m =
[[-1.21  1.30 -3.22  0.62  2.26  1.02 -1.26 -1.12  1.43  0.30  2.69  2.10
   1.83  0.57]
 [-1.86  0.41 -2.55  0.48 -0.48 -0.48 -2.71 -2.46 -0.20 -0.69 -0.01 -0.92
  -0.85 -1.15]
 [ 2.79 -0.54  4.37 -0.25 -1.41  0.94  3.16  0.37 -2.83 -0.75 -2.05  0.08
  -3.15  1.24]
 [-3.79 -2.27 -3.13 -0.52 -2.15 -4.00 -5.96  0.51  0.35  1.10 -1.97 -5.65
  -0.68 -3.72]
 [-3.39 -1.73 -2.73 -0.48 -1.51 -3.78 -5.28  1.73  2.49  1.98 -0.83 -4.57
   1.75 -3.74]
 [-1.94  1.30 -3.53  0.24  2.28  0.13 -1.69 -0.02  3.30  0.87  2.55  1.48
   3.35 -0.25]
 [-1.18  1.34 -3.32  1.58  2.07  0.90 -0.68  0.04  1.97  0.99  3.23  1.97
   3.34  0.87]
 [ 3.40  2.51  2.85  1.05  1.48  3.84  5.72 -1.16 -1.06 -1.57  1.55  5.15
   0.15  3.48]
 [-1.35 -1.85 -0.22 -0.95 -1.38 -2.91 -2.70  2.64  2.45  2.06 -0.91 -3.34
   1.88 -2.72]
 [-1.39  0.88 -2.97 -0.07  1.93  0.55 -0.62 -1.09 -0.46 -1.32  1.17  1.38
   0.16  0.76]
 [-2.96 -1.92 -2.50 -0.59 -0.38 -3.30 -4.92  2.37  2.65  2.51  0.02 -3.86
   2.13 -2.91]]
m[0, 0]: -1.21
m[-8]: [-3.79, -2.27, -3.13, -0.52, -2.15, -4.00, -5.96, 0.51, 0.35, 1.10, -1.97, -5.65, -0.68, -3.72]
m[:, -2]: [1.83, -0.85, -3.15, -0.68, 1.75, 3.35, 3.34, 0.15, 1.88, 0.16, 2.13]
m[:, 4]: [2.26, -0.48, -1.41, -2.15, -1.51, 2.28, 2.07, 1.48, -1.38, 1.93, -0.38]
m[-2, 12]: 0.16
m[-2, -4]: 1.17
m[8, -6]: 2.45
m[0, -11]: 0.62
m[2, -3]: 0.08
m[2, 5]: 0.94
m[3, 9]: 1.10
m[9, 4]: 1.93
m[:, 1]: [1.30, 0.41, -0.54, -2.27, -1.73, 1.30, 1.34, 2.51, -1.85, 0.88, -1.92]
m[9, 6]: -0.62
m[4, 11]: -4.57
m[8, 6]: -2.70
m[3, -9]: -4.00
m[-8, 8]: 0.35
m[6, 6]: -0.68
m[-3]: [-1.35, -1.85, -0.22, -0.95, -1.38, -2.91, -2.70, 2.64, 2.45, 2.06, -0.91, -3.34, 1.88, -2.72]
m[2, 2]: 4.37
m[8, -2]: 1.88
m[:, -12]: [-3.22, -2.55, 4.37, -3.13, -2.73, -3.53, -3.32, 2.85, -0.22, -2.97, -2.50]
m[-5, -2]: 3.34
m[:, 6]: [-1.26, -2.71, 3.16, -5.96, -5.28, -1.69, -0.68, 5.72, -2.70, -0.62, -4.92]
m[-10, -6]: -0.20
m[:, 8]: [1.43, -0.20, -2.83, 0.35, 2.49, 3.30, 1.97, -1.06, 2.45, -0.46, 2.65]
m[6]: [-1.18, 1.34, -3.32, 1.58, 2.07, 0.90, -0.68, 0.04, 1.97, 0.99, 3.23, 1.97, 3.34, 0.87]
m[-5, -4]: 3.23
m[-9]: [2.79, -0.54, 4.37, -0.25, -1.41, 0.94, 3.16, 0.37, -2.83, -0.75, -2.05, 0.08, -3.15, 1.24]
m[:, -5]: [0.30, -0.69, -0.75, 1.10, 1.98, 0.87, 0.99, -1.57, 2.06, -1.32, 2.51]
m[-1, 11]: -3.86
m[-8, -11]: -0.52
m[-3, 4]: -1.38
m[-7, 10]: -0.83
m[-9, 0]: 2.79

M = [[-16, -47, -27, 2, -8, -10, 9, -17], [-23, -4, -14, -22, 32, -7, -13, 2], [19, -35, 6, 15, 4, -8, -1, -14], [-24, -1, -2, -10, 21, 10, 12, -16], [-12, 0, -9, -38, 24, -1, 13, -28]]
M[0,0]	-16
M[2,6]	-1
M[1,1]	-4
M[0,3]	2
M[1,0]	-23
M[4,4]	24
M[:, 4]	[-8, 32, 4, 21, 24]
M[3,2]	-2
M[2,1]	-35
M[4,7]	-28
M[3,3]	-10
M[2,5]	-8
M[2,2]	6
M[4]	[-12, 0, -9, -38, 24, -1, 13, -28]
M[4,0]	-12
M[2,0]	19
M[:, 0]	[-16, -23, 19, -24, -12]
M[:, 7]	[-17, 2, -14, -16, -28]
M[2,7]	-14
M[3,4]	21
M[4,5]	-1
M[3,0]	-24
M[1,7]	2

X = 45  17  29  44  77   4   2   1
X[0]: 45
X[7]: 1
X[-2]: 2

arr =
array([[5811, 4624, 5338, 7770, 1539, 1358, 2373, 3429, 7984, 1745, 4584,
        1313],
       [2342, 6233, 4458, 1429, 7250, 8134, 8205, 8009, 1971, 7831, 2603,
        8336],
       [8154, 1553, 1577, 7786, 7284, 7772, 2826, 2206, 1988, 8267, 3449,
        8176],
       [8254, 1412, 1518, 8150, 1916, 3181, 1564, 1735, 7328, 7115, 1500,
        3200],
       [7834, 4287, 5056, 8042, 1473, 1403, 3775, 1956, 8042, 2455, 5188,
        1471],
       [1324, 7819, 3421, 1385, 1555, 3619, 8233, 8141, 7104, 4566, 7207,
        6957],
       [1438, 5749, 6858, 1479, 6229, 8206, 8124, 8204, 4794, 7249, 2464,
        7573],
       [8190, 1431, 1526, 8094, 7070, 7161, 1376, 1775, 2684, 8029, 2033,
        7928],
       [1278, 7732, 3744, 1412, 1711, 4770, 8231, 8103, 6781, 5836, 6576,
        8091],
       [1264, 6987, 7550, 3238, 1608, 1734, 6191, 8149, 8205, 1432, 5943,
        1588],
       [3009, 7715, 2918, 2634, 1460, 1569, 7653, 7585, 8162, 1670, 7855,
        1880],
       [8341, 1429, 1588, 8048, 4190, 5205, 1485, 1803, 4719, 7775, 1678,
        5213]])
Indices start at 0.
row 0 col 0 -> 5811
row 1 col 9 -> 7831
row 3 col 9 -> 7115
row 3 col 6 -> 1564
row 8 col 4 -> 1711
row 11 col 7 -> 1803
row 10 col 8 -> 8162
row 10 col 6 -> 7653
row 3 col 5 -> 3181
row 9 col 3 -> 3238
row 7 col 5 -> 7161
row 10 col 2 -> 2918
row 7 col 2 -> 1526
row 6 col 6 -> 8124
row 6 col 7 -> 8204
row 5 col 9 -> 4566
row 2 col 10 -> 3449
row 4 col 2 -> 5056
row 9 col 7 -> 8149
row 5 col 5 -> 3619
row 11 col 10 -> 1678
row 1 col 7 -> 8009
row 8 col 5 -> 4770
row 2 col 7 -> 2206
row 11 col 9 -> 7775
row 11 col 2 -> 1588
row 3 col 7 -> 1735
row 6 col 8 -> 4794
row 11 col 8 -> 4719
row 9 col 1 -> 6987
row 4 col 4 -> 1473
row 3 col 10 -> 1500

W = [-4.97 -1.88  0.57 -1.83  5.89  6.13 -2.21  0.29 -5.45  5.54 -5.65  5.76]
W[0] => -4.97
W[-5] => 0.29
W[-10] => 0.57
W[4] => 5.89
W[-2] => -5.65
W[-9] => -1.83
W[1] => -1.88
